Here is a tiny trained network, its code and every weight. The questions are about switching its units off for an input and a class, where a switched-off unit gives its printed mean instead of its output.

import numpy as np


def w(rows, s, z=0):
    codes = np.array(rows[::2]) - 128.0
    scale = np.full(codes.shape[1], s)
    scale[-1] = z or s
    return codes * scale


def f(y):
    return y / 2 * (1 + np.tanh(0.7978845608 * (y + 0.044715 * y**3)))


def log_softmax(a):
    a = a - a.max(-1, keepdims=True)
    return a - np.log(np.exp(a).sum(-1, keepdims=True))


def net(x, mask):
    res = np.array(x, float).reshape(1, 6) / 4 @ E
    y = f(res @ A[0][:, :-1].T + A[0][:, -1])
    res = res + np.where(mask, y, B[0][:, -1]) @ B[0][:, :-1]
    return log_softmax(res[-1] @ U[:, :-1].T + U[:, -1])


A, B = {}, {}
E = w([
[112,57,76,122,135,129,182],'x0',
[144,137,167,212,154,149,115],'x1',
[82,169,165,155,179,167,157],'x2',
[122,99,110,85,170,226,85],'x3',
[171,139,188,119,213,98,66],'x4',
[100,196,11,141,160,106,108],'x5',
],0.012)
A[0] = w([
[87,183,146,177,87,102,143,158],'N0',
[77,126,35,95,82,126,218,175],'N1',
[133,82,136,71,148,169,65,180],'N2',
[125,159,44,90,105,35,80,215],'N3',
[123,182,72,133,126,92,106,212],'N4',
[133,187,169,152,170,224,96,233],'N5',
[142,137,255,114,136,133,190,243],'N6',
[156,90,196,185,51,88,184,122],'N7',
[84,102,91,144,52,189,167,170],'N8',
[151,121,254,167,80,128,136,180],'N9',
[139,80,208,73,71,171,79,144],'N10',
[139,149,116,171,181,176,70,187],'N11',
[103,143,64,156,111,162,167,202],'N12',
[142,104,129,120,168,238,60,196],'N13',
[136,129,118,101,122,50,168,200],'N14',
[159,63,152,136,143,172,75,185],'N15',
[110,116,69,143,176,104,144,254],'N16',
[122,96,106,93,179,138,152,199],'N17',
],0.012,0.0047)
B[0] = w([
[127,162,145,160,58,143,131,173],'N0',
[64,34,250,164,114,125,155,240],'N1',
[79,124,99,66,150,110,48,210],'N2',
[184,164,177,173,82,4,104,226],'N3',
[157,107,141,167,104,33,142,194],'N4',
[42,250,96,82,158,86,166,236],'N5',
[150,201,116,144,150,218,98,248],'N6',
[195,115,157,177,116,187,107,211],'N7',
[59,70,155,111,76,159,140,205],'N8',
[158,169,117,165,105,200,115,243],'N9',
[101,104,101,101,55,200,80,229],'N10',
[98,158,62,139,183,73,202,203],'N11',
[64,80,144,141,110,111,200,193],'N12',
[71,137,43,22,182,120,155,234],'N13',
[220,104,255,161,124,121,52,185],'N14',
[137,117,77,92,133,137,90,205],'N15',
[132,104,157,182,159,96,188,191],'N16',
[108,104,161,88,175,135,146,174],'N17',
],0.0091,0.015)
U = w([
[123,84,226,97,255,93,155,255],'0',
[205,148,177,132,71,3,72,140],'1',
[231,87,153,145,106,222,90,15],'2',
[72,140,77,47,249,93,169,25],'3',
[85,97,46,21,115,170,57,164],'4',
[105,240,153,158,116,179,134,121],'5',
[56,21,200,112,96,150,179,125],'6',
[98,104,47,167,117,55,201,174],'7',
],0.009,0.002)

Each question gives the input, the list of numbers given to net, and the class t.
The units are the neurons (one row each of A and B). Each row of codes is followed by its name. A weight is (code - 128) times the scale printed after its matrix; where a second scale follows, it is the last column's (A, B and U).
mask holds one flag per neuron, in row order. A switched-off neuron (its flag False) gives its mean, the last column of its row in B, instead of its output. The means were averaged over made-up inputs and are rounded, as every weight is.
A unit's drop is (log p(t) with every unit on - log p(t) with that unit switched off) / (log p(t) with every unit on - log p(t) with every unit switched off).
The circuit of an input: a set's keep is (log p(t) with only the set's units on - log p(t) with every unit switched off) / (log p(t) with every unit on - log p(t) with every unit switched off). Starting from the 12 units with the biggest drops (on a tie, the unit counted first), units are removed one at a time, each time the one whose removal leaves the highest keep (on an exact tie, the one counted first), for as long as the keep stays at least 0.8.
units of the circuit, in order: the units of the circuit, biggest drop first
most important unit: the unit with the biggest drop
k most important neurons: the k neurons with the biggest drops, biggest first
drop of u: that unit's drop, to one decimal
input [2,-4,-3,8,-6,0], class 6: units of the circuit, in order -> N1
input [3,6,6,-2,-3,4], class 6: 4 most important neurons -> N3, N13, N12, N1
input [-4,3,6,7,0,-8], class 4: units of the circuit, in order -> N10, N13
input [-5,-8,7,3,-1,-1], class 3: units of the circuit, in order -> N5, N9
input [0,-4,-5,0,5,-6], class 2: units of the circuit, in order -> N5, N6
input [-5,7,-5,-1,6,4], class 3: 3 most important neurons -> N11, N14, N5
input [0,-5,-6,-7,0,-5], class 2: units of the circuit, in order -> N7, N5
input [0,-1,-3,8,-4,2], class 6: 2 most important neurons -> N1, N8
input [-8,6,-2,-6,-8,-4], class 2: 2 most important neurons -> N7, N5
input [3,-6,-1,-6,-2,2], class 1: 2 most important neurons -> N3, N14
input [-6,-4,2,-3,-6,0], class 6: 2 most important neurons -> N1, N8
input [-6,7,-8,2,-5,-5], class 2: 2 most important neurons -> N7, N9
input [-4,4,-4,-2,-8,5], class 6: 3 most important neurons -> N1, N12, N8
input [-1,-3,1,-3,-3,8], class 1: units of the circuit, in order -> N3
input [2,4,-4,5,-8,-8], class 4: 2 most important neurons -> N10, N15
input [2,6,1,2,4,-3], class 3: 2 most important neurons -> N5, N11
input [1,3,-6,0,-5,6], class 6: 3 most important neurons -> N1, N12, N8
input [0,6,0,2,-2,4], class 7: 2 most important neurons -> N2, N6
input [0,-1,3,0,3,-4], class 5: 2 most important neurons -> N6, N9
input [-6,-1,2,6,5,-4], class 4: most important unit -> N10
input [-6,7,6,-6,-4,6], class 7: drop of N11 -> 0.2
input [2,-4,4,2,-2,-8], class 4: drop of N17 -> 0.0
input [-2,-2,6,-8,-8,5], class 6: drop of N1 -> 0.4
